Here is a tiny trained network, its code and every weight. The questions are about switching its units off for an input and a target symbol, where a switched-off unit gives its printed mean instead of its output.

import numpy as np


def w(rows, s, z=0):
    codes = np.array(rows[::2]) - 128.0
    scale = np.full(codes.shape[1], s)
    scale[-1] = z or s
    return codes * scale


def norm(h):
    return h / np.sqrt((h * h).mean(-1, keepdims=True) + 1e-5)


def f(y):
    return y / 2 * (1 + np.tanh(0.7978845608 * (y + 0.044715 * y**3)))


def softmax(a):
    e = np.exp(a - a.max(-1, keepdims=True))
    return e / e.sum(-1, keepdims=True)


def log_softmax(a):
    a = a - a.max(-1, keepdims=True)
    return a - np.log(np.exp(a).sum(-1, keepdims=True))


def net(x, mask):
    ids = ['ΛΞΩαβγεζθμπ'.index(c) for c in x.split()]
    T = len(ids)
    res = E[ids] + P[:T]
    r = norm(res)
    for j in range(3):
        rows = slice(4 * j, 4 * j + 4)
        q, k, v = (r @ M[0][rows].T for M in (Q, K, V))
        z = softmax(np.where(np.tri(T) > 0, q @ k.T / 4**0.5, -1e9)) @ v
        o = O[0][rows]
        res = res + np.where(mask[j], z, o[:, -1]) @ o[:, :-1]
    y = f(norm(res) @ A[0][:, :-1].T + A[0][:, -1])
    res = res + np.where(mask[3:27], y, B[0][:, -1]) @ B[0][:, :-1]
    return log_softmax(norm(res)[-1] @ U[:, :-1].T + U[:, -1])


Q, K, V, O, A, B = {}, {}, {}, {}, {}, {}
E = w([
[125,87,247,141,151,133,103,40,69],'Λ',
[126,114,137,177,143,89,63,115,155],'Ξ',
[115,109,148,166,129,78,101,163,149],'Ω',
[118,65,208,118,93,71,192,155,100],'α',
[233,170,165,147,175,151,137,205,92],'β',
[158,106,110,157,110,110,87,99,168],'γ',
[65,108,149,71,162,159,166,77,174],'ε',
[205,184,127,54,167,99,86,127,109],'ζ',
[81,135,69,197,162,170,118,150,163],'θ',
[165,102,105,139,83,106,134,131,168],'μ',
[143,102,126,160,106,86,102,138,165],'π',
],0.013)
P = w([
[216,62,242,58,184,247,111,205,216],'0',
[177,157,226,105,98,178,121,162,252],'1',
[144,88,197,73,98,223,62,212,181],'2',
[174,183,121,135,170,34,173,115,226],'3',
[125,147,96,55,93,89,62,178,146],'4',
[186,79,83,173,236,92,221,134,126],'5',
[139,9,33,81,192,106,104,194,70],'6',
[130,167,170,177,54,180,168,130,146],'7',
[100,55,105,100,68,220,58,205,58],'8',
[127,209,63,170,80,39,181,89,120],'9',
[88,160,84,83,1,123,65,144,83],'10',
[141,97,30,176,103,100,198,97,47],'11',
[110,89,16,123,80,86,109,124,30],'12',
],0.0061)
Q[0] = w([
[214,100,181,105,178,85,152,74,37],'head 1',
[174,153,78,242,172,166,154,163,123],'head 1',
[192,110,254,163,94,175,134,119,115],'head 1',
[62,146,121,140,130,79,179,72,225],'head 1',
[110,136,90,205,171,179,183,142,162],'head 2',
[128,52,196,159,102,186,122,123,122],'head 2',
[153,72,214,106,117,62,157,41,90],'head 2',
[207,118,143,159,122,81,117,140,90],'head 2',
[154,222,143,106,129,179,116,179,155],'head 3',
[110,183,44,53,125,63,68,147,114],'head 3',
[82,102,147,68,128,148,123,117,162],'head 3',
[136,163,90,109,198,66,179,114,129],'head 3',
],0.023)
K[0] = w([
[193,253,147,50,167,75,103,153,165],'head 1',
[132,206,81,195,146,93,247,65,66],'head 1',
[238,103,145,134,252,139,168,165,162],'head 1',
[102,134,208,206,74,142,146,111,228],'head 1',
[124,187,97,178,196,138,172,138,227],'head 2',
[164,61,98,148,178,72,160,110,83],'head 2',
[133,120,199,116,62,41,185,38,86],'head 2',
[165,198,118,189,72,89,115,128,46],'head 2',
[181,63,184,107,190,187,105,174,189],'head 3',
[101,143,131,108,30,206,53,179,77],'head 3',
[106,39,74,74,135,98,75,118,149],'head 3',
[114,202,196,129,50,139,109,115,215],'head 3',
],0.02)
V[0] = w([
[100,175,104,169,110,155,165,144,27],'head 1',
[130,133,187,211,157,88,50,148,124],'head 1',
[109,146,157,117,211,150,70,50,97],'head 1',
[68,96,208,100,123,34,163,173,76],'head 1',
[131,106,145,34,169,133,163,126,255],'head 2',
[126,147,143,96,183,118,103,124,100],'head 2',
[73,132,219,160,142,112,119,198,140],'head 2',
[170,99,145,184,156,100,82,154,170],'head 2',
[87,179,101,159,148,116,150,155,142],'head 3',
[130,132,189,149,122,146,193,194,133],'head 3',
[103,109,134,188,98,133,131,98,128],'head 3',
[89,87,122,106,69,84,107,76,197],'head 3',
],0.0096)
O[0] = w([
[39,129,134,134,125,56,48,150,93,2],'head 1',
[162,28,187,145,128,116,128,103,164,184],'head 1',
[179,162,129,133,134,40,173,95,88,113],'head 1',
[132,149,74,149,48,172,184,37,137,109],'head 1',
[1,170,138,137,90,96,65,135,120,220],'head 2',
[128,119,160,138,115,102,139,87,161,134],'head 2',
[125,71,88,103,111,129,127,110,60,186],'head 2',
[162,130,111,133,101,105,41,130,58,176],'head 2',
[128,76,126,86,94,126,43,126,158,86],'head 3',
[153,86,43,121,125,181,147,134,75,154],'head 3',
[104,117,154,121,105,147,96,154,73,117],'head 3',
[121,203,178,147,69,192,109,147,104,182],'head 3',
],0.0065,0.0089)
A[0] = w([
[101,94,146,103,153,145,143,134,153,125],'neuron 1',
[65,127,115,139,106,77,102,141,84,72],'neuron 2',
[110,99,115,97,117,76,121,116,167,113],'neuron 3',
[101,136,138,136,97,80,145,127,97,110],'neuron 4',
[89,137,147,114,124,167,140,117,94,125],'neuron 5',
[134,141,127,93,172,85,137,148,138,123],'neuron 6',
[136,115,191,99,123,124,132,82,127,100],'neuron 7',
[140,104,183,86,135,106,129,116,90,134],'neuron 8',
[94,126,205,89,202,176,119,20,72,49],'neuron 9',
[149,235,80,47,139,87,87,93,115,48],'neuron 10',
[157,141,150,146,172,131,131,172,137,59],'neuron 11',
[110,107,154,119,123,166,121,109,143,118],'neuron 12',
[118,117,139,136,105,85,183,94,98,86],'neuron 13',
[24,144,149,79,151,153,160,91,174,77],'neuron 14',
[74,132,84,142,134,145,159,90,131,98],'neuron 15',
[84,81,153,91,66,86,247,213,92,2],'neuron 16',
[141,138,112,95,139,156,159,129,128,128],'neuron 17',
[155,171,140,91,145,115,95,166,131,116],'neuron 18',
[158,94,109,131,121,99,150,102,122,122],'neuron 19',
[148,136,140,115,92,110,112,137,150,122],'neuron 20',
[73,150,99,144,165,169,116,169,151,76],'neuron 21',
[94,113,143,64,104,124,148,122,123,134],'neuron 22',
[42,131,146,109,122,105,165,87,254,85],'neuron 23',
[73,93,80,135,127,124,112,80,126,144],'neuron 24',
],0.018,0.0083)
B[0] = w([
[129,168,113,166,125,129,152,122,120,166],'neuron 1',
[103,120,104,177,96,77,99,115,167,144],'neuron 2',
[156,112,101,146,161,132,128,141,149,140],'neuron 3',
[123,107,156,132,131,144,165,135,101,136],'neuron 4',
[123,129,140,137,169,99,128,116,138,175],'neuron 5',
[101,126,105,158,97,159,103,138,100,143],'neuron 6',
[95,130,119,122,158,119,133,104,106,183],'neuron 7',
[139,148,120,151,145,140,126,80,145,189],'neuron 8',
[112,96,144,97,207,91,76,36,92,207],'neuron 9',
[141,196,2,129,72,86,158,107,81,178],'neuron 10',
[175,146,198,62,125,151,138,126,123,146],'neuron 11',
[110,126,119,116,117,113,101,150,103,181],'neuron 12',
[137,115,118,201,106,161,119,164,108,160],'neuron 13',
[91,194,155,103,124,102,76,239,173,233],'neuron 14',
[105,129,123,172,136,161,82,93,172,161],'neuron 15',
[114,106,178,245,113,116,197,177,58,162],'neuron 16',
[122,125,134,154,136,104,107,131,130,150],'neuron 17',
[157,137,116,135,136,126,171,147,144,165],'neuron 18',
[89,140,159,102,141,94,140,139,124,187],'neuron 19',
[126,126,120,132,150,144,114,122,96,143],'neuron 20',
[54,93,67,132,174,161,143,122,118,177],'neuron 21',
[148,136,175,137,124,124,125,174,125,170],'neuron 22',
[32,213,155,97,123,94,57,193,160,244],'neuron 23',
[118,139,144,112,111,124,170,128,147,166],'neuron 24',
],0.029,0.011)
U = w([
[113,125,140,128,193,96,75,12,82,164],'Λ',
[105,156,149,155,70,206,139,44,210,179],'Ξ',
[224,106,97,210,168,77,52,140,211,48],'Ω',
[111,124,183,234,117,115,171,157,70,141],'α',
[68,67,146,50,43,97,152,115,107,70],'β',
[83,125,72,93,215,247,165,164,99,38],'γ',
[69,216,153,120,156,90,59,187,159,162],'ε',
[159,221,29,129,101,86,148,104,81,132],'ζ',
[153,94,109,133,82,189,1,144,70,65],'θ',
[136,74,110,107,165,32,195,136,201,94],'μ',
[220,185,167,112,168,210,149,131,179,253],'π',
],0.0079,0.0021)

Each question gives the input, a string of symbols that net reads in full, and the target symbol t.
The units are the heads (4 rows each of Q, K, V and O) and the neurons (one row each of A and B). Each row of codes is followed by its name. A weight is (code - 128) times the scale printed after its matrix; where a second scale follows, it is the last column's (O, A, B and U).
mask holds one flag per unit, heads first, then neurons. A switched-off unit (its flag False) gives its mean, the last column of its rows in O or B, instead of its output. The means were averaged over made-up inputs and are rounded, as every weight is.
A unit's drop is (log p(t) with every unit on - log p(t) with that unit switched off) / (log p(t) with every unit on - log p(t) with every unit switched off).
unit that matters most: the unit with the biggest drop
k most important neurons: the k neurons with the biggest drops, biggest first
heads that matter: for each layer, one digit per head in row order, 1 if its drop is at least 0.15 and else 0, layers parted by /
drop when u is switched off: that unit's drop, to one decimal
input Ω Λ γ ε π Λ Λ ζ π, target α: heads that matter : 100
input β ε π ε μ Ξ α π, target Λ: unit that matters most : neuron 14
input ε μ ε α α ε Λ ε γ Λ π, target π: heads that matter : 010
input Λ γ Λ ε π α ε Ω Ω, target ζ: 3 most important neurons : neuron 23; neuron 14; neuron 9
input μ π π Λ α γ Ξ π μ Λ γ μ Ω, target π: heads that matter : 010
input π Ω Λ Ξ ζ, target ζ: heads that matter : 000
input β γ μ ζ ε ζ ε ε π α μ θ, target γ: heads that matter : 110
input π Λ ζ Λ μ ε Ξ, target γ: heads that matter : 100
input Λ ε β ζ Ξ, target μ: heads that matter : 001
input β γ θ ζ θ ε π α α Λ ε μ, target α: heads that matter : 000
input ζ Λ ε ε Λ Λ Λ μ θ π π Λ γ, target θ: 3 most important neurons : neuron 23; neuron 14; neuron 9
input Ξ Λ ε Λ γ Ω Λ μ Ξ Ω, target γ: heads that matter : 110
input θ Ω π π β π γ α α Λ Ξ Ω, target α: heads that matter : 000
input π π ε Λ θ Ω Ξ ε ε Ξ, target ζ: heads that matter : 100
input θ Ξ Λ μ, target Λ: 2 most important neurons : neuron 14; neuron 23
input θ ε γ ε π α α ε Ξ, target Ξ: unit that matters most : head 1
input ε ε Ξ ε π ε γ Λ α Λ ε β, target π: heads that matter : 010
input Ω π Λ ε β, target π: heads that matter : 000
input μ μ ε ε θ θ Λ Λ μ, target α: 2 most important neurons : neuron 13; neuron 23
input ε π Ξ β ε μ α γ, target γ: heads that matter : 100
input μ γ μ Ω, target π: heads that matter : 100
input μ Ω ε ε θ ε Ξ θ θ π ε π, target θ: unit that matters most : head 3
input γ γ β ε Λ π Ξ ε π Ω π, target θ: 3 most important neurons : neuron 23; neuron 14; neuron 9
input β θ μ Ξ, target Ω: 2 most important neurons : neuron 23; neuron 14
input α γ α γ ζ ε Ξ π Λ γ, target θ: drop when neuron 23 is switched off : 0.3
input π Λ α Ξ θ θ ε Ξ Ω, target ζ: drop when neuron 23 is switched off : 0.1
input ζ ε ε Ω π μ θ π, target γ: unit that matters most : head 1
input Λ μ Λ ε π π α ε Ω, target Ξ: drop when neuron 23 is switched off : 0.2
input ζ ζ ζ, target ζ: drop when neuron 4 is switched off : 0.0
